Below are the code and all the weights of a small trained network. Each question names an input and a class and asks about switching units off, where a switched-off unit gives its printed mean instead of its output.

import numpy as np


def w(rows, s, z=0):
    codes = np.array(rows[::2]) - 128.0
    scale = np.full(codes.shape[1], s)
    scale[-1] = z or s
    return codes * scale


def norm(h):
    return h / np.sqrt((h * h).mean(-1, keepdims=True) + 1e-5)


def f(y):
    return np.maximum(y, 0)


def log_softmax(a):
    a = a - a.max(-1, keepdims=True)
    return a - np.log(np.exp(a).sum(-1, keepdims=True))


def net(x, mask):
    res = np.array(x, float).reshape(1, 2) / 4 @ E
    u = 0
    for l in range(3):
        y = f(norm(res) @ A[l][:, :-1].T + A[l][:, -1])
        res = res + np.where(mask[u : u + 12], y, B[l][:, -1]) @ B[l][:, :-1]
        u += 12
    return log_softmax(norm(res)[-1] @ U[:, :-1].T + U[:, -1])


A, B = {}, {}
E = w([
[105,108,227,88,149,118,252,97,58,116,130],'x0',
[130,229,161,40,94,139,115,242,67,121,83],'x1',
],0.011)
A[0] = w([
[114,123,140,119,98,115,115,117,131,120,114,134],'0.n1',
[129,132,114,131,118,129,96,133,139,143,127,6],'0.n2',
[117,79,130,145,118,144,194,59,135,146,126,60],'0.n3',
[132,110,104,134,126,119,90,130,139,132,134,62],'0.n4',
[126,92,118,143,129,138,121,88,136,139,130,71],'0.n5',
[129,127,108,131,126,127,59,138,135,131,124,253],'0.n6',
[129,92,81,163,132,135,46,71,164,131,134,81],'0.n7',
[143,157,115,129,124,145,88,161,138,128,128,214],'0.n8',
[131,155,138,120,148,132,136,155,116,131,137,30],'0.n9',
[117,167,98,113,116,133,4,197,128,140,121,165],'0.n10',
[131,129,131,110,110,138,178,150,129,132,116,88],'0.n11',
[127,163,148,95,130,137,152,165,124,133,132,122],'0.n12',
],0.019,0.0023)
B[0] = w([
[127,113,139,124,126,119,131,113,158,139,133,133],'0.n1',
[126,84,93,146,149,151,150,107,143,57,124,156],'0.n2',
[159,156,142,131,171,86,110,137,121,77,147,200],'0.n3',
[97,187,231,114,174,158,143,27,156,179,129,164],'0.n4',
[128,102,120,124,81,170,152,103,206,116,119,168],'0.n5',
[126,179,68,128,132,202,140,97,146,82,150,191],'0.n6',
[106,74,98,163,72,100,123,204,45,187,76,221],'0.n7',
[151,135,150,99,157,111,125,129,149,115,150,188],'0.n8',
[135,100,169,149,85,100,143,33,255,145,153,155],'0.n9',
[170,155,132,99,201,82,96,171,156,85,147,255],'0.n10',
[119,111,171,138,105,128,128,117,100,131,138,160],'0.n11',
[97,136,107,160,140,131,152,140,53,130,93,184],'0.n12',
],0.026,0.023)
A[1] = w([
[88,103,137,109,37,184,103,126,114,250,93,8],'1.n1',
[121,72,63,167,67,119,120,143,165,167,110,71],'1.n2',
[134,117,114,128,116,144,134,117,117,148,118,73],'1.n3',
[155,123,146,59,116,130,105,163,124,163,161,3],'1.n4',
[139,134,129,57,181,113,112,151,172,171,138,163],'1.n5',
[154,132,49,44,171,141,72,149,217,176,181,52],'1.n6',
[167,132,140,133,100,132,83,161,88,165,132,15],'1.n7',
[121,162,97,110,98,101,99,137,140,151,171,131],'1.n8',
[118,113,183,138,116,121,142,138,32,149,105,145],'1.n9',
[76,102,165,162,107,72,172,93,158,211,97,35],'1.n10',
[97,52,75,180,31,143,153,152,80,151,97,120],'1.n11',
[48,104,80,163,105,200,185,67,126,194,93,75],'1.n12',
],0.018,0.0016)
B[1] = w([
[32,180,135,231,90,138,252,94,159,140,54,192],'1.n1',
[113,124,114,105,119,157,95,149,69,166,155,191],'1.n2',
[99,118,115,129,153,98,158,106,135,137,155,142],'1.n3',
[121,138,127,152,107,95,166,109,147,145,116,137],'1.n4',
[120,142,110,156,125,113,98,181,152,137,96,193],'1.n5',
[177,140,61,113,153,236,130,237,101,125,70,213],'1.n6',
[128,108,133,139,137,102,200,110,130,87,132,149],'1.n7',
[141,121,116,153,168,103,124,110,106,115,136,137],'1.n8',
[92,118,70,129,115,155,93,130,95,177,131,223],'1.n9',
[141,95,129,100,115,187,157,105,92,83,154,200],'1.n10',
[94,159,200,94,131,150,109,99,166,213,88,249],'1.n11',
[76,155,195,163,100,89,160,123,174,176,62,197],'1.n12',
],0.025,0.018)
A[2] = w([
[120,239,151,63,166,63,144,161,133,156,131,108],'2.n1',
[170,114,225,71,152,180,52,131,127,205,150,94],'2.n2',
[118,131,143,116,114,163,158,89,7,151,153,214],'2.n3',
[142,220,167,108,137,145,117,6,222,115,189,20],'2.n4',
[139,68,146,114,80,165,88,108,115,188,118,136],'2.n5',
[159,159,98,19,154,190,121,29,214,54,206,50],'2.n6',
[203,160,139,88,202,205,193,142,178,115,144,93],'2.n7',
[168,64,135,51,122,154,46,138,56,180,122,84],'2.n8',
[215,84,92,113,110,156,62,120,164,65,194,68],'2.n9',
[72,88,127,116,135,168,111,53,57,126,171,194],'2.n10',
[198,65,54,133,105,107,155,91,130,132,99,64],'2.n11',
[164,119,34,71,183,196,85,211,145,91,125,1],'2.n12',
],0.018,0.003)
B[2] = w([
[89,103,118,140,77,195,161,84,132,184,105,188],'2.n1',
[164,103,120,140,109,157,115,47,120,62,202,143],'2.n2',
[132,143,67,123,160,145,115,198,138,115,106,202],'2.n3',
[153,161,199,112,177,116,47,117,189,131,149,147],'2.n4',
[158,169,202,169,179,7,139,115,149,79,124,176],'2.n5',
[133,122,202,213,201,100,109,47,63,172,108,169],'2.n6',
[160,91,150,142,153,159,24,125,67,157,158,212],'2.n7',
[129,96,173,132,174,136,122,93,141,103,180,157],'2.n8',
[75,84,100,76,38,148,172,140,156,174,146,178],'2.n9',
[193,154,81,114,141,142,113,157,161,110,139,184],'2.n10',
[82,137,102,132,100,152,127,148,149,137,145,130],'2.n11',
[109,173,55,141,157,112,188,116,86,60,161,251],'2.n12',
],0.019,0.023)
U = w([
[145,196,31,137,210,174,119,189,83,74,119,185],'0',
[105,43,102,116,8,57,167,157,172,83,168,80],'1',
[150,82,232,167,158,67,71,53,132,100,196,104],'2',
[17,176,151,169,79,162,191,111,118,214,28,186],'3',
[180,143,114,24,31,127,117,97,159,144,106,3],'4',
],0.011,0.0053)

Each question gives the input, the list of numbers given to net, and the class t.
The units are the neurons (one row each of A and B). Each row of codes is followed by its name. A weight is (code - 128) times the scale printed after its matrix; where a second scale follows, it is the last column's (A, B and U).
mask holds one flag per neuron, layer by layer. A switched-off neuron (its flag False) gives its mean, the last column of its row in B, instead of its output. The means were averaged over made-up inputs and are rounded, as every weight is.
A unit's drop is (log p(t) with every unit on - log p(t) with that unit switched off) / (log p(t) with every unit on - log p(t) with every unit switched off).
The circuit of an input: a set's keep is (log p(t) with only the set's units on - log p(t) with every unit switched off) / (log p(t) with every unit on - log p(t) with every unit switched off). Starting from the 12 units with the biggest drops (on a tie, the unit counted first), units are removed one at a time, each time the one whose removal leaves the highest keep (on an exact tie, the one counted first), for as long as the keep stays at least 0.8.
units of the circuit, in order: the units of the circuit, biggest drop first
most important unit: the unit with the biggest drop
top k neurons: the k neurons with the biggest drops, biggest first
top k neurons in layer l: the k neurons of layer l with the biggest drops, biggest first
input [1,7], class 3: top 3 neurons	(0.n12; 1.n6; 0.n6)
input [0,-8], class 3: top 4 neurons	(0.n10; 0.n7; 0.n8; 0.n5)
input [-7,-5], class 3: units of the circuit, in order	(0.n7)
input [1,-2], class 1: top 2 neurons in layer 0	(0.n3; 0.n10)
input [6,-8], class 2: top 2 neurons in layer 1	(1.n6; 1.n9)
input [4,4], class 3: top 2 neurons	(0.n3; 0.n10)
input [3,-5], class 1: top 4 neurons	(0.n3; 1.n11; 0.n4; 0.n10)
input [3,-4], class 2: top 2 neurons	(0.n10; 0.n7)
input [4,-6], class 1: top 4 neurons in layer 0	(0.n4; 0.n6; 0.n3; 0.n10)
input [8,-4], class 2: top 2 neurons	(0.n7; 0.n12)
input [5,-2], class 2: top 2 neurons in layer 0	(0.n3; 0.n12)
input [6,-7], class 2: top 3 neurons	(0.n7; 0.n10; 1.n6)
input [1,-5], class 2: top 2 neurons	(0.n3; 0.n7)
input [4,-5], class 2: top 3 neurons	(0.n7; 0.n10; 1.n6)
input [6,-2], class 2: most important unit	0.n12
input [2,-4], class 1: top 2 neurons	(0.n3; 0.n12)
input [4,-4], class 2: top 2 neurons in layer 0	(0.n7; 0.n10)
input [5,7], class 3: top 2 neurons in layer 0	(0.n3; 0.n10)
input [1,-3], class 2: top 4 neurons in layer 0	(0.n3; 0.n7; 0.n10; 0.n5)
input [-8,-5], class 3: most important unit	0.n7
